Each row has a class, written after it.
[ 81  29 -11   8  63  -3 -26  17  55 -37 -12  49  -8 -12   2  50   5  -4
  23 -26 -65 -26 -24   5  28  19  19 -35  13  27  13 -75 -23  53]  Z900
[ 47 -40  -3  -9  30 -47   4   3  77  36  10 -33 -54 -11  -7 -15  26 -22
 -10  30 -13  12   8 -23 -50  38 -25  -6 -42 -42  49 -15 -10  29]  Z410
[ 40   8 -20  11  23  -3 -12   6  70  27   9 -23  12  -1  -3  -5  15  -2
 -20  24 -23   8 -31   2 -86  18 -41 -35 -42  -5  -9  -8   3  26]  Z463
[ 81  32 -17   4  70  -5 -26  18  54 -35 -16  33  -1  -9   5  47   6  -7
   7 -31 -65 -26 -29  14  19  28   7 -40  10  21  15 -75 -34  56]  Z900
[ 40 -27  -5  -6  50 -53   5  -5  91  24  10   3 -34 -13 -18 -28  35 -24
 -18  27 -20  19 -13 -18 -57  30 -40  -6 -54 -43  53 -38 -20  32]  Z900
[ 37   1 -24  25  41 -19  -9   3  71  10  15  30  -9  19 -24   9  13 -12
   7  63 -21  32 -18 -24 -37  16 -25 -12 -48  -5 -11 -17  31  46]  Z463
[ 41  23 -38  23  30 -11  -2   5  80  35  14 -10  -1   6  -9  23  10 -19
  13  72 -24  28 -33 -33 -63  24 -31  -9 -53   0 -43  -1  37  28]  Z410
[ 76  40  13  20  64   2 -14  12  57 -58  11  62 -12  -2   1  35  12  -3
  25 -34 -75 -33 -35   9  42  26   1 -42  19  26  -3 -92 -18  49]  Z979
[ 88  16  16   3  56  -6 -27  23  72 -45   4  56 -25   6   6  43  15 -14
  23 -32 -52 -32 -26   7  44  27   9 -47   8  33  10 -80 -39  49]  Z932
[ 86  20  15  11  65  -5 -19  19  64 -54   2  52 -22  18   3  44  13 -18
  29 -32 -58 -33 -26  10  44  25  13 -43  17  28  14 -85 -38  54]  Z932
[ 86  31   0  33  44   5 -22  13  81 -61  11  77 -31  31   5  59   7  18
  31  -8 -53 -38 -30  21  58  28  18 -42   5  41  12 -74  -8  58]  Z463
[ 78  34   2  32  48  -7 -22  10  77 -44  12  74 -18  13   3  48  25  -4
  22 -15 -67 -32 -42  17  51  50  17 -45   9  47  -1 -86 -10  52]  Z979
[ 69  40   6  31  45 -32 -32  -3  90 -73  14 102 -13  37 -14  44  15  -9
  25   8 -56 -32 -31  20  56  29  22 -41   8  34  16 -89 -34  69]  Z357
[ 75  36  14  29  66   5 -35   0  68 -72   3  75   0  22   2  58   6   5
  24  -6 -69 -31 -39  15  70  32  16 -44   8  34 -12 -90 -19  50]  Z759
[ 70  31   2  19  56 -12 -36  13  71 -68   4  82 -18  12  -7  46 -10  -6
  36  -8 -65 -25 -29  17  56   1  10 -54  20  46  11 -91 -28  59]  Z357
[ 49 -39  -1   0  38 -41 -12   3  76  30   8   5 -12 -18 -27 -20  28 -24
 -15  33 -23  18 -19 -41 -64  19 -39 -11 -48 -20  33 -34 -14  37]  Z105
[ 42 -10 -21  20  31   2 -10   2  84  40   7 -27  18 -23 -16 -11   7  -3
  -2  32 -21  10 -42 -17 -97  12 -48 -34 -47   7 -10 -17  -4  33]  Z105
[ 96  -1  18  19  53 -14 -44  26  77 -45  13  65 -11  -9  -8  46   0  -4
  21 -25 -64 -32 -34  -3  41  22   3 -53  14  40  10 -90 -30  65]  Z105
[ 46   7 -28  20  46 -26  -2  -7  61  26   2   9   5 -15 -22  18  20 -16
  11  56 -20  30 -26 -47 -60  21 -21   3 -62 -10 -36   0  28  29]  Z759
[ 87  37  18  20  31 -32 -20  12  97 -42  28  82 -31   3   5  41  26  -7
  18  -4 -32 -36 -13   1  43  51   8 -47 -20  32 -19 -78 -20  36]  Z410
[ 19  10   9  19  27 -29 -16 -12  46  -3  13  46  -8   9 -25   5  12 -29
 -11  68 -23  31 -26 -22   3   7 -30   5 -33 -17   0 -19  15  40]  Z357
[ 51 -18 -17  31  27 -25  -1  11  72  44  18  -5   2 -14 -17  28  13 -29
   2  49 -15  25 -45 -37 -71  29 -32 -11 -54   2 -13  -6  17  48]  Z105
[ 36 -11  26   9  35 -36  -7  -6  53   7   7  32 -32   2 -17  -6  18 -34
 -20  58 -16  29 -16 -14  17  28 -27   5 -44 -34  44 -19   1  36]  Z900
[ 25  27 -36  28  43 -28  -9  -7  72   1  12  38   5  17 -26  19   5 -27
  13  73 -24  34 -37 -27 -46   3 -38 -11 -49   1 -22 -16  24  48]  Z357
[ 66  39  29  22  70  20 -24   3  47 -89  12  86  -1  28   2  53  -7  -4
  54 -17 -63 -27 -25   0  72   2  12 -37  27  27  -8 -94 -16  57]  Z932
[ 27  20 -48  19  37 -28  -4  -9  57  30  -2  22  10  -3 -20   5  13 -26
   3  64 -25  36 -35 -25 -82   4 -28  -7 -53   3 -30 -15  25  39]  Z357
[ 79  21  10   5  70  -7 -50  22  54 -54  -9  61   3   4 -10  36   8 -13
   3  -9 -63 -25 -23  -7  53  13  26 -52  13  38   4 -76 -31  57]  Z604
[ 70  36  26  33  55 -12 -21   1  75 -63  24  94  -8  18  -2  46  20  -6
  36 -11 -34 -25 -12   2  44  28  21 -40  -5  20 -19 -84 -16  51]  Z932
[ 41 -14  34   4  16 -33 -16  -5  52  14  14  35 -22  11 -16  -2  16 -23
 -31  55 -12  31 -14 -17  22  29 -27  10 -34 -22  25  -7   0  32]  Z88
[ 60 -30  17  18  20 -37 -21   6  56  26  10  11 -21  -8 -20   4  20 -25
 -25  48 -19  18 -26 -30 -11  28 -31   1 -41 -18  29 -16   3  38]  Z105
[ 36 -25   8  -2  26 -28  -4   5  54  19   2  10 -21  -2 -16  -6  26 -21
 -20  41  -3  29  -3 -27  -5  28 -16   4 -47 -40  36   1   0  35]  Z637
[ 29  12   4  13  34 -35 -18  -7  46   4  -1  39 -14  12 -25   1  31 -35
 -26  66 -13  28  -4 -25   4   8 -19  12 -43 -32  30 -15  -1  36]  Z357
[ 94   4   9  17  59   2 -37  27  57 -37  -2  48  -6  -9  -6  52   3  -6
  22 -24 -60 -30 -26 -11  39  18  11 -43  14  38  18 -76 -31  66]  Z105
[ 77  37  22  21  41  -8 -13  11  94 -56  15  87 -13   3  -2  52  20  -4
  28  -9 -35 -31 -30   0  41  34   3 -47 -14  21  -8 -78 -26  47]  Z637
[ 88  27  17  14  62  -3 -26  17  80 -50   2  62 -23 -12   5  42  11   4
  17 -30 -56 -45 -28  -5  17   9  25 -52   0  30   2 -86 -29  44]  Z604
[ 80  29   3  19  70   0 -22  16  60 -44  -3  56 -18 -11   3  51  -8  -7
  37 -18 -56 -21 -19  13  43  16   8 -42   9  24  13 -78 -23  57]  Z900
[ 74  28  14  31  50  -5 -29  13  76 -55  22  90 -18  12  -4  42   9  13
  27  -9 -43 -24  -5   8  37  23  17 -51  -6  28 -10 -83  -8  57]  Z463
[ 83  32  18  29  35 -19 -12  12 101 -44  17  71 -23  -3  -2  49  26   2
  30 -15 -25 -34 -15   7  33  32   8 -45 -13  14   2 -73 -24  34]  Z637
[ 83  33  15  13  35 -20  -5   6  91 -48   7  76 -15  -8  -8  37  32   3
  22 -22 -34 -39 -24 -11  16  36  10 -37 -13  14  -5 -71 -30  41]  Z637
[ 76  26  34  17  59   3 -25  11  79 -59  18  81 -13  11   5  44 -12   8
  27 -27 -64 -25 -23  12  40  14   5 -48  18  23  -6 -98 -28  57]  Z88
[ 34   2 -14  11  29   8   1   1  64  27   0 -34  19  -8  -5  -1  13  -9
   2  27 -20  15 -32 -12 -72  15 -37 -25 -37 -13   3  -4  -2  25]  Z637
[ 92  29  26  15  27 -40 -19   8 112 -33  24 101 -29   5   1  30  28   3
   3 -20 -32 -33 -15   4  13  43  16 -40 -23  26  -4 -79 -37  41]  Z88
[ 92  27  16  15  29 -36   1   9 114 -41  16  76 -26  -6  -7  36  34  -3
  25 -20 -30 -42 -29   0   2  46  11 -44 -21  15   3 -73 -39  44]  Z637
[ 80  19  18   6  72   4 -31  20  51 -53  -1  49 -15  10   4  49  13 -18
  22 -32 -59 -28 -19   8  58  19  15 -38  23  17  15 -81 -34  56]  Z932
[ 38 -54 -22 -14  36 -40   6   4  61  34  -9 -31 -33 -10  -9 -10  36 -15
  -7   7 -11  18   9 -27 -61  33 -15  -1 -37 -46  72 -15 -18  33]  Z637
[ 39  -9  14  -6  21 -26 -19   2  40  13   3   4 -21  11 -13  -8  27 -23
 -34  62 -20  27  -1 -34  28  33 -20  14 -38 -31  28  -6   8  23]  Z410
[ 75  38   9  31  55  -7 -20   9  81 -51   8  67 -17  17  -5  36  29  -7
  13 -15 -67 -34 -41  25  54  49  12 -48  12  38   5 -89 -22  52]  Z979
[ 47 -12  21   8  35 -34 -10 -11  74   6  14  32 -24  -5 -20  -3  27 -22
  -8  56 -20  20 -22 -34  -8  23 -20   3 -56 -25  12 -13   4  23]  Z759
[ 90  21  18  12  54 -24 -15  23  68 -52  10  59 -36  -3  -1  44  18 -15
  19 -32 -68 -35 -33   9  58  40   9 -42  16  26  26 -83 -29  53]  Z979
[ 80  22  16   9  48   0 -18   5  64 -67   7  82  -4  -1  -1  41   2   8
  48 -29 -65 -33 -27  -3  36  18  17 -43  18  25   1 -92 -24  54]  Z637
[ 28  22 -42  29  42 -24  -2  -5  67  18  10  23  -1   3 -22  24   8 -22
  15  67 -16  35 -31 -32 -51   4 -38   1 -53  -7 -21  -6  26  45]  Z357
[ 77  24  -7  28  65 -12 -24   3  70 -49  -3  62 -12  25   3  46  11  -2
  21 -15 -67 -27 -29  28  40  47  24 -43  12  27  23 -95 -27  68]  Z900
[ 23 -30 -17   1  29 -59  -6  -5  81  27  14  14 -39   1 -14 -20  22 -29
 -11  32 -19  19  -9  -7 -79  18 -24 -17 -42 -29  34 -33 -12  40]  Z357
[  31    4  -32   13   41   -4    1   -2   67   54   -5  -45   13  -30
    2   -8   11   -9  -14   21  -25   20  -34    5 -113   22  -43  -29
  -49  -16   -8  -16    0   24]  Z900
[ 51 -23  18  13  30 -28 -29   9  52  22  11  39 -12  -9 -24  -2  23 -33
 -28  56 -18  29 -21 -43  -2  20 -33  -3 -51  -9  12 -21  10  40]  Z105
[ 38  -1  39  16  27 -29  -5  -1  33   0  14  37 -35   1 -21 -10  30 -40
 -17  53 -21  25 -14 -24  41  27 -28   6 -31 -20  32 -16  15  23]  Z979
[ 38 -34 -20   1  51 -48   3  -1  77  33   3 -15 -39  -7  -7 -19  26 -18
 -14  19 -20  21  -2  -7 -65  33 -30  -5 -49 -47  59 -36 -16  36]  Z900
[ 38 -17  26  17  30 -31 -26   7  66  21  20  19 -16  -3 -21   4  26 -30
 -26  63  -5  25 -13 -34   3  19  -9  -4 -50 -24  15   0   7  31]  Z604
[ 88  18  16   4  56  -8 -31  15  64 -55   0  67 -12  11   3  42 -15   3
  19 -26 -70 -23 -28  15  46  20  11 -45  23  34  13 -85 -35  62]  Z88
[ 28  15 -43  23  41  14 -12   4  27  24  -5  -1  27  11 -17  17   7  -4
   5  54 -29  37 -19 -38 -63   7 -22  -6 -39   4 -36   0  42  43]  Z463
[ 35   7 -39  34  53 -15  -1   0  52  28  -2 -10  -7  13 -13  26  18 -19
   2  55 -16  34 -17 -24 -32  29 -25   9 -45 -21  14  -1  25  44]  Z900
[ 76  20  21  36  60  -7 -34  11  94 -56  12  71 -24  18  -2  43  11   6
  15  -5 -52 -35 -30  14  53  27  28 -57   1  36   6 -90 -23  54]  Z604
[ 28  14 -12   8  31   0 -11  -1  75  19  13 -26  10  -1  -5  -2   0 -16
   0  51 -28  17 -29 -10 -63  16 -43 -34 -34  -6 -26 -13  10  23]  Z410
[ 35 -40   3  -5  32 -42   3  -4  85  34  15   6 -38   7 -11 -22  20  -7
 -17  22 -22  23  -2 -14 -57  30 -22   3 -38 -41  38 -35 -19  38]  Z88
[ 76  30  -2  30  53  11 -28  12  73 -64   9  80 -14  42   1  45   6  17
  23 -11 -64 -32 -26  24  52  30  26 -47  10  41   5 -88 -14  66]  Z463
[ 78  31  27  29  43 -26 -14   6  93 -45  21  91 -19  22  -5  44  26   2
   8 -14 -35 -26  -9   5  38  42  26 -30  -5  18   0 -80 -29  52]  Z88
[ 77  38   5  16  44  -3 -30   1  74 -56  -6  88   4  40  -5  34   7  11
   8  -4 -68 -25 -35  15  44  33  30 -36  15  47  -3 -86 -29  58]  Z88
[ 83  37  13  24  50 -33  -4   7 105 -40  12  79 -40   0   0  34  30  -4
   7 -19 -33 -37 -22  16  26  49   4 -39 -25  12  16 -87 -38  44]  Z900
[ 24  22 -21   3  35  19  -8  -3  41  40  -9 -41  39  -2  -1 -20  18 -15
 -22  26 -25  21 -37  -7 -97  11 -45 -20 -42  -8 -39  -9  -1  14]  Z932
[ 65  51  -7  30  51  -9 -32   0  77 -66   4  89  -4  28  -7  51  13  -4
  21   3 -57 -30 -36  15  44  19  15 -43   8  41   2 -79 -23  63]  Z357
[ 35 -51   3   0  38 -39   1   2  66  35  18 -18 -37   6  -5 -21  37 -26
  -6  13 -12  21   2 -21 -54  32 -23  -2 -42 -38  47 -22 -14  31]  Z932
[ 87  24  -7  -4  57  10 -40  26  48 -49 -14  61  -5  10  -3  30  -1   2
  17 -22 -73 -29 -18   9  31  10  15 -53  16  45   7 -82 -29  57]  Z463
